Each row has a name. Each question is about the rows just above it.

[-65 -27 -10  64 -21 -11   2  -3  73 -32  26  -9  12  36 -43  29  63  52
  -4   4  58 -11  20 -26 -20 -38] = <51>
[-24  20 -16  -3  -4   8  45 -13  85 -33  74 -27 -21 -37   4  64   3  64
 -35 -21  38  17  59 -59 -10   9] = <91>
[-14   3 -13  -7  -2   7  36 -10  64 -25  56 -25 -18 -33   6  27  -2  49
 -11 -17  26  15   4 -46 -16  10] = <9>
Where do [-24  20 -16  -3  -4   8  45 -13  85 -33  74 -27 -21 -37   4  64   3  64
 -35 -21  38  17  59 -59 -10   9] appear?	<91>
Which row holds [-65 -27 -10  64 -21 -11   2  -3  73 -32  26  -9  12  36 -43  29  63  52
  -4   4  58 -11  20 -26 -20 -38]?	<51>

[-16   7 -10   9  25   4 -17  -5   7 -11  -7 -11  19  10  18 -10 -28 -10
   8 -83 -17  24   9 -11  18] = <50>
[-16   7 -10   9  10   4 -17  -5   7 -18  -7 -11   8  33   7  26  18 -14
   2  64 -10  25  11  16   8] = <109>
[-16   7 -10   9 -16   9 -17  -5   7  -3 -17 -11  10  10  18  32  -2  -4
   6  -2  -6  28   9  -2   1] = <5>
[-16   7 -10   9 -16   9 -17  -5   7  -3 -17 -11  10  10  18  32  -2  -4
   6  -2  -6  28   9  -2   1] is in which row?	<5>
Whose row is [-16   7 -10   9  25   4 -17  -5   7 -11  -7 -11  19  10  18 -10 -28 -10
   8 -83 -17  24   9 -11  18]?	<50>
Whose row is [-16   7 -10   9  10   4 -17  -5   7 -18  -7 -11   8  33   7  26  18 -14
   2  64 -10  25  11  16   8]?	<109>

[ 35  46 -15   2 -61 -52 -38  29] -> <69>
[  2  41  -7 -11 -52  16 -61 -33] -> <144>
[ 40   8 -53   3 -11   2 -46  -6] -> <116>
[ 16 -16 -29 -12  48  19  14  23] -> <101>
[  3  21   9  15 -45 -73 -56 -52] -> <55>
The one value in <69> and <116>:	[2]
Shared by <101> and <144>:	[16]
Which row holds [ 35  46 -15   2 -61 -52 -38  29]?	<69>
The one value in <55> and <116>:	[3]
Shared by <116> and <55>:	[3]
Which value is in both <144> and <55>?	[-52]

[ 15  -7  11  24  46  27   7  37   7  53 -53  -7  11  50  30  47  -4  30
  32  90 -39  10 -32  30  12  31  15  41  -5  38  20   0 -27  29 -35   8
  -1  39  32  41  -8  39 -22 -34 -28  17   7  11   6 -10] -> <83>
[ 14  52   7  24  44  24   4  36   4 -21 -53  -7  11  50  33  42  -4  30
 -12  87 -37   8   4  30   9  29  18  39  -6  37  13   4 -27  28 -33  10
   7  39  40  41 -23  42 -20 -33 -30  20   9 -38   6 -42] -> <75>
[ 22  31   5  42  52  22 -10  61 -13 -23 -21  -1 -30  25  29  33  10  26
  14  76 -38   1  25  37  23  29  37  26  -6  38 -13  34 -19  54 -36   6
 -13  37  71  45  -2  33 -22 -42 -15   8  12 -34   2 -38] -> <129>
Whose row is [ 15  -7  11  24  46  27   7  37   7  53 -53  -7  11  50  30  47  -4  30
  32  90 -39  10 -32  30  12  31  15  41  -5  38  20   0 -27  29 -35   8
  -1  39  32  41  -8  39 -22 -34 -28  17   7  11   6 -10]?	<83>
[ 22  31   5  42  52  22 -10  61 -13 -23 -21  -1 -30  25  29  33  10  26
  14  76 -38   1  25  37  23  29  37  26  -6  38 -13  34 -19  54 -36   6
 -13  37  71  45  -2  33 -22 -42 -15   8  12 -34   2 -38] is in which row?	<129>
Whose row is [ 14  52   7  24  44  24   4  36   4 -21 -53  -7  11  50  33  42  -4  30
 -12  87 -37   8   4  30   9  29  18  39  -6  37  13   4 -27  28 -33  10
   7  39  40  41 -23  42 -20 -33 -30  20   9 -38   6 -42]?	<75>

